Below is a small trained network, with its code and all its weights. Each question gives an input and a target symbol and asks what happens when units are switched off, that is, made to give their printed mean instead of their output.

import numpy as np


def w(rows, s, z=0):
    codes = np.array(rows[::2]) - 128.0
    scale = np.full(codes.shape[1], s)
    scale[-1] = z or s
    return codes * scale


def f(y):
    return np.maximum(y, 0)


def softmax(a):
    e = np.exp(a - a.max(-1, keepdims=True))
    return e / e.sum(-1, keepdims=True)


def log_softmax(a):
    a = a - a.max(-1, keepdims=True)
    return a - np.log(np.exp(a).sum(-1, keepdims=True))


def net(x, mask):
    ids = ['αβζθλξπστφψ'.index(c) for c in x.split()]
    T = len(ids)
    res = E[ids] + P[:T]
    u = 0
    for l in range(2):
        q, k, v = (res @ M[l].T for M in (Q, K, V))
        z = softmax(np.where(np.tri(T) > 0, q @ k.T / 4**0.5, -1e9)) @ v
        res = res + np.where(mask[u], z, O[l][:, -1]) @ O[l][:, :-1]
        u += 1
        y = f(res @ A[l][:, :-1].T + A[l][:, -1])
        res = res + np.where(mask[u : u + 8], y, B[l][:, -1]) @ B[l][:, :-1]
        u += 8
    return log_softmax(res[-1] @ U[:, :-1].T + U[:, -1])


Q, K, V, O, A, B = {}, {}, {}, {}, {}, {}
E = w([
[72,126,182,161,128,69,135,155,3],'α',
[137,192,59,108,175,170,117,116,82],'β',
[71,78,87,151,77,33,201,186,70],'ζ',
[153,218,143,127,197,175,71,137,110],'θ',
[120,177,156,209,62,178,154,167,140],'λ',
[40,60,114,103,155,166,188,78,65],'ξ',
[231,159,159,30,151,123,192,76,106],'π',
[79,21,94,63,136,146,109,124,84],'σ',
[81,156,114,103,87,138,149,161,127],'τ',
[162,122,126,92,77,138,82,178,125],'φ',
[64,142,67,133,95,63,87,75,140],'ψ',
],0.025)
P = w([
[214,127,136,173,210,75,122,249,56],'0',
[193,126,147,163,208,83,110,221,64],'1',
[197,131,141,154,182,90,108,196,73],'2',
[188,129,136,142,179,106,113,178,83],'3',
[183,137,130,129,154,121,103,170,88],'4',
[172,134,131,117,143,130,101,156,100],'5',
[167,135,130,106,124,141,99,143,109],'6',
[154,141,136,88,122,148,103,136,129],'7',
[151,147,127,74,101,156,101,121,133],'8',
[133,139,128,62,89,171,97,117,144],'9',
[135,146,133,46,83,175,100,104,159],'10',
[118,142,132,36,66,193,98,91,167],'11',
[127,148,141,24,71,199,101,83,183],'12',
[112,159,146,1,57,205,108,79,198],'13',
],0.011)
Q[0] = w([
[141,116,114,135,147,97,75,145,194],'L0H1',
[44,105,148,121,51,34,149,241,105],'L0H1',
[122,83,182,204,74,53,238,107,246],'L0H1',
[55,2,198,114,238,79,188,69,164],'L0H1',
],0.0088)
K[0] = w([
[168,117,69,125,120,97,53,119,139],'L0H1',
[126,116,156,218,101,7,167,164,86],'L0H1',
[177,133,123,254,223,54,156,209,2],'L0H1',
[137,87,117,147,236,139,139,138,80],'L0H1',
],0.0096)
V[0] = w([
[213,97,87,82,222,138,127,135,113],'L0H1',
[84,156,158,214,54,121,120,175,130],'L0H1',
[112,255,6,131,211,231,163,169,85],'L0H1',
[173,147,195,110,48,122,165,161,139],'L0H1',
],0.0061)
O[0] = w([
[89,181,117,194,103,113,61,176,181,248],'L0H1',
[189,83,153,153,228,126,108,158,188,167],'L0H1',
[43,212,233,7,138,44,243,147,255,4],'L0H1',
[199,171,87,119,85,205,197,164,179,93],'L0H1',
],0.0074,0.0012)
A[0] = w([
[154,128,176,110,93,65,14,64,59,67],'L0N1',
[90,186,50,218,91,66,69,3,181,72],'L0N2',
[100,117,45,78,146,33,95,115,237,3],'L0N3',
[32,64,136,92,152,102,74,89,129,72],'L0N4',
[114,102,162,218,43,163,226,200,167,110],'L0N5',
[153,160,79,196,115,205,103,160,202,132],'L0N6',
[219,60,189,105,80,92,55,134,163,60],'L0N7',
[166,31,233,182,128,233,141,120,62,106],'L0N8',
],0.0054,0.0042)
B[0] = w([
[151,139,114,176,109,91,131,228,174,208],'L0N1',
[160,185,153,126,69,103,80,83,144,170],'L0N2',
[98,47,2,126,203,109,51,94,121,156],'L0N3',
[150,149,101,171,91,245,141,155,146,255],'L0N4',
[138,171,71,96,49,62,129,124,156,223],'L0N5',
[60,50,165,127,65,194,127,227,157,171],'L0N6',
[79,166,205,58,172,162,69,89,97,140],'L0N7',
[86,200,131,135,84,102,169,113,139,202],'L0N8',
],0.0082,0.0057)
Q[1] = w([
[254,128,121,173,106,97,144,74,132],'L1H1',
[128,175,125,50,116,195,75,155,136],'L1H1',
[145,132,59,82,75,96,90,221,95],'L1H1',
[77,147,147,165,50,130,156,71,179],'L1H1',
],0.0091)
K[1] = w([
[164,171,160,94,180,29,103,173,91],'L1H1',
[170,98,88,45,96,227,90,31,252],'L1H1',
[175,32,67,58,2,104,96,96,130],'L1H1',
[138,84,99,98,145,82,179,214,99],'L1H1',
],0.0075)
V[1] = w([
[91,60,35,117,145,141,107,104,78],'L1H1',
[225,153,122,120,222,55,61,129,79],'L1H1',
[59,213,16,102,254,99,121,80,93],'L1H1',
[125,169,125,73,94,13,46,165,202],'L1H1',
],0.0056)
O[1] = w([
[106,176,104,125,178,88,67,103,77,255],'L1H1',
[89,116,140,48,89,197,156,57,156,57],'L1H1',
[133,201,46,2,50,136,100,133,121,88],'L1H1',
[155,115,114,166,73,166,71,80,104,145],'L1H1',
],0.0087,0.0068)
A[1] = w([
[31,109,111,86,200,189,224,55,93,68],'L1N1',
[83,153,74,130,80,112,158,139,121,193],'L1N2',
[161,156,162,91,92,65,106,44,164,94],'L1N3',
[128,2,92,164,66,79,166,158,127,99],'L1N4',
[216,137,193,71,171,149,193,150,49,2],'L1N5',
[147,67,144,87,111,143,231,172,133,66],'L1N6',
[128,79,115,78,198,169,93,214,115,166],'L1N7',
[114,65,42,158,90,73,112,198,95,96],'L1N8',
],0.008,0.004)
B[1] = w([
[60,127,173,153,79,161,164,51,116,148],'L1N1',
[110,49,129,188,143,118,204,195,140,201],'L1N2',
[111,84,169,128,178,86,102,60,144,151],'L1N3',
[127,111,120,6,70,130,161,108,71,202],'L1N4',
[192,124,81,254,163,117,172,81,81,139],'L1N5',
[91,131,147,178,77,144,79,69,88,149],'L1N6',
[171,139,28,118,151,211,144,114,145,172],'L1N7',
[143,141,174,111,132,155,121,116,205,250],'L1N8',
],0.0095,0.019)
U = w([
[191,154,98,131,103,148,197,85,138,147],'α',
[133,69,104,74,84,96,169,148,120,137],'β',
[117,151,132,158,30,123,140,190,169,13],'ζ',
[122,119,118,171,87,81,88,194,2,183],'θ',
[160,140,95,119,131,99,163,165,129,121],'λ',
[112,164,116,89,48,167,101,115,49,4],'ξ',
[157,65,84,132,123,196,124,171,119,134],'π',
[156,85,140,139,149,116,175,155,171,133],'σ',
[68,102,140,128,127,163,179,115,140,80],'τ',
[123,137,194,79,127,151,144,135,169,244],'φ',
[114,74,130,154,97,109,104,112,152,222],'ψ',
],0.0098,0.0035)

Each question gives the input, a string of symbols that net reads in full, and the target symbol t.
The units are the heads (4 rows each of Q, K, V and O) and the neurons (one row each of A and B). Each row of codes is followed by its name. A weight is (code - 128) times the scale printed after its matrix; where a second scale follows, it is the last column's (O, A, B and U).
mask holds one flag per unit, layer by layer, with each layer's heads first. A switched-off unit (its flag False) gives its mean, the last column of its rows in O or B, instead of its output. The means were averaged over made-up inputs and are rounded, as every weight is.
A unit's drop is (log p(t) with every unit on - log p(t) with that unit switched off) / (log p(t) with every unit on - log p(t) with every unit switched off).
The circuit of an input: a set's keep is (log p(t) with only the set's units on - log p(t) with every unit switched off) / (log p(t) with every unit on - log p(t) with every unit switched off). Starting from the 12 units with the biggest drops (on a tie, the unit counted first), units are removed one at a time, each time the one whose removal leaves the highest keep (on an exact tie, the one counted first), for as long as the keep stays at least 0.8.
units of the circuit, in order: the units of the circuit, biggest drop first
most important unit: the unit with the biggest drop
top k neurons: the k neurons with the biggest drops, biggest first
top k neurons in layer l: the k neurons of layer l with the biggest drops, biggest first
input ζ τ σ φ θ α ζ σ θ τ θ, target α: most important unit : L0H1
input θ π ξ σ ξ σ λ β θ, target σ: units of the circuit, in order : L1H1, L0H1, L0N6
input ζ λ ζ τ β β, target α: top 2 neurons : L1N5, L0N5
input ξ ζ ξ φ ζ ζ λ β ζ τ φ ψ, target ψ: units of the circuit, in order : L0N2, L1N3
input ζ θ ζ θ φ, target π: units of the circuit, in order : L1N7, L0H1, L0N6
input ζ ζ σ ζ ψ σ β, target ξ: top 2 neurons in layer 0 : L0N2, L0N3
input ζ θ ζ ζ ζ ζ ζ π ζ ψ ψ β θ, target ξ: units of the circuit, in order : L1H1, L0N3
input σ β ψ λ α θ, target σ: top 2 neurons : L0N1, L0N6
input ζ φ θ, target π: units of the circuit, in order : L0N6, L0H1, L1N7
input ψ ξ σ ψ ζ π ζ ζ ζ α σ π ζ σ, target π: units of the circuit, in order : L1N7, L0N4
input ζ ξ ξ ψ λ ζ α β ψ ψ ζ ξ β β, target λ: units of the circuit, in order : L1H1, L0H1, L0N4, L1N8
input ψ ζ ζ ζ ζ ζ ψ ζ τ, target ξ: top 3 neurons in layer 0 : L0N3, L0N2, L0N4
input ζ ξ ζ ζ ξ ζ φ β, target π: units of the circuit, in order : L0H1, L0N6, L1N7
input ζ ζ ζ θ ζ λ φ ζ β, target π: most important unit : L0N6
input β σ π ζ ζ λ φ τ β β, target α: top 2 neurons in layer 1 : L1N5, L1N2
input σ σ ψ ζ τ, target ξ: top 2 neurons in layer 0 : L0N2, L0N3
input ζ ζ β, target τ: units of the circuit, in order : L0H1, L1N1, L0N3, L1H1
input σ ζ ξ α ξ ξ τ σ ξ β ζ β, target τ: units of the circuit, in order : L0H1, L1N1, L0N3
input ψ σ θ, target ξ: top 2 neurons : L0N2, L0N3
input ξ ξ ζ σ ψ φ, target ξ: top neuron : L0N7
input ζ ζ σ α π ζ θ, target ζ: top 2 neurons in layer 0 : L0N1, L0N6
input φ α ξ ξ ψ ξ α θ λ ζ β, target σ: top 3 neurons in layer 0 : L0N6, L0N3, L0N8
input β σ ζ σ τ, target π: top 2 neurons : L1N7, L0N8
input ψ ζ ζ τ, target π: top 2 neurons : L1N4, L0N5
input σ ζ ψ, target ψ: top 2 neurons in layer 0 : L0N2, L0N3
input φ β λ λ σ σ ζ ζ ψ ψ π ψ φ, target ξ: top 2 neurons in layer 1 : L1N2, L1N8
